Below is a small trained network, with its code and all its weights. Each question gives an input and a class and asks what happens when units are switched off, that is, made to give their printed mean instead of their output.

import numpy as np


def w(rows, s, z=0):
    codes = np.array(rows[::2]) - 128.0
    scale = np.full(codes.shape[1], s)
    scale[-1] = z or s
    return codes * scale


def f(y):
    return np.maximum(y, 0)


def log_softmax(a):
    a = a - a.max(-1, keepdims=True)
    return a - np.log(np.exp(a).sum(-1, keepdims=True))


def net(x, mask):
    res = np.array(x, float).reshape(1, 4) / 4 @ E
    y = f(res @ A[0][:, :-1].T + A[0][:, -1])
    res = res + np.where(mask, y, B[0][:, -1]) @ B[0][:, :-1]
    return log_softmax(res[-1] @ U[:, :-1].T + U[:, -1])


A, B = {}, {}
E = w([
[218,128,91,191,102,63],'x0',
[64,107,28,125,159,100],'x1',
[166,198,115,158,244,147],'x2',
[120,67,133,205,138,215],'x3',
],0.012)
A[0] = w([
[84,119,163,50,156,236,45],'N0',
[85,125,129,101,148,227,84],'N1',
[139,137,76,133,217,125,77],'N2',
[54,150,165,37,165,151,63],'N3',
[176,114,92,156,110,105,42],'N4',
[150,155,138,162,204,140,51],'N5',
[71,94,24,141,163,96,58],'N6',
[187,125,171,154,100,146,35],'N7',
[149,220,89,117,186,146,110],'N8',
[65,124,179,121,133,116,2],'N9',
[154,115,137,167,107,79,49],'N10',
[197,122,107,202,92,94,34],'N11',
[128,42,130,239,143,225,43],'N12',
[184,105,63,187,112,91,127],'N13',
[101,70,98,83,81,83,90],'N14',
[135,213,91,21,118,66,41],'N15',
[198,139,250,157,113,178,73],'N16',
[151,142,215,94,137,73,94],'N17',
[148,190,148,174,201,124,64],'N18',
[92,23,144,143,14,82,13],'N19',
],0.014,0.0054)
B[0] = w([
[116,177,105,141,128,110,238],'N0',
[103,147,154,156,123,74,214],'N1',
[150,143,163,130,113,174,209],'N2',
[134,188,104,173,118,96,227],'N3',
[104,172,118,157,144,106,163],'N4',
[136,145,175,142,79,149,203],'N5',
[83,147,101,51,209,178,208],'N6',
[115,157,116,92,148,124,179],'N7',
[153,126,158,115,86,138,228],'N8',
[135,163,117,159,122,117,156],'N9',
[142,169,132,155,143,121,159],'N10',
[62,168,115,159,106,92,194],'N11',
[247,69,107,97,138,79,249],'N12',
[97,173,125,145,147,97,201],'N13',
[162,143,174,111,110,156,189],'N14',
[200,68,114,126,131,97,222],'N15',
[77,133,123,80,196,156,247],'N16',
[130,97,99,78,175,131,185],'N17',
[126,116,147,158,78,167,219],'N18',
[145,147,182,142,86,175,226],'N19',
],0.014,0.015)
U = w([
[138,166,211,145,82,224,100],'0',
[94,211,108,189,144,62,107],'1',
[197,101,113,101,152,81,136],'2',
[80,161,126,59,212,207,124],'3',
[114,141,137,129,145,142,251],'4',
[58,3,101,162,149,139,100],'5',
[61,97,52,169,128,112,102],'6',
],0.013,0.016)

Each question gives the input, the list of numbers given to net, and the class t.
The units are the neurons (one row each of A and B). Each row of codes is followed by its name. A weight is (code - 128) times the scale printed after its matrix; where a second scale follows, it is the last column's (A, B and U).
mask holds one flag per neuron, in row order. A switched-off neuron (its flag False) gives its mean, the last column of its row in B, instead of its output. The means were averaged over made-up inputs and are rounded, as every weight is.
A unit's drop is (log p(t) with every unit on - log p(t) with that unit switched off) / (log p(t) with every unit on - log p(t) with every unit switched off).
The circuit of an input: a set's keep is (log p(t) with only the set's units on - log p(t) with every unit switched off) / (log p(t) with every unit on - log p(t) with every unit switched off). Starting from the 12 units with the biggest drops (on a tie, the unit counted first), units are removed one at a time, each time the one whose removal leaves the highest keep (on an exact tie, the one counted first), for as long as the keep stays at least 0.8.
units of the circuit, in order: the units of the circuit, biggest drop first
k most important neurons: the k neurons with the biggest drops, biggest first
drop of u: that unit's drop, to one decimal
input [-1,-8,-6,7], class 3: units of the circuit, in order -> [N16]
input [6,-6,5,4], class 1: 3 most important neurons -> [N11; N6; N13]
input [5,3,7,-7], class 0: 3 most important neurons -> [N12; N2; N18]
input [1,8,5,-7], class 3: 4 most important neurons -> [N6; N12; N2; N1]
input [-8,7,7,7], class 1: 2 most important neurons -> [N1; N0]
input [-6,-8,1,-6], class 3: 2 most important neurons -> [N16; N17]
input [-8,-8,5,-8], class 1: 3 most important neurons -> [N3; N12; N0]
input [2,-2,1,4], class 2: 2 most important neurons -> [N12; N6]
input [4,-5,8,-8], class 0: 4 most important neurons -> [N18; N12; N5; N8]
input [7,8,-2,3], class 3: 4 most important neurons -> [N6; N3; N1; N0]
input [-5,2,3,6], class 2: 2 most important neurons -> [N12; N11]
input [0,4,5,7], class 2: 2 most important neurons -> [N12; N19]
input [-2,5,-1,-2], class 3: 2 most important neurons -> [N6; N12]
input [6,2,6,-7], class 2: units of the circuit, in order -> [N15]
input [-3,3,2,8], class 2: drop of N12 -> 0.9
input [-1,3,4,-7], class 2: drop of N15 -> 1.1
input [3,-1,-6,-2], class 0: drop of N19 -> 0.2
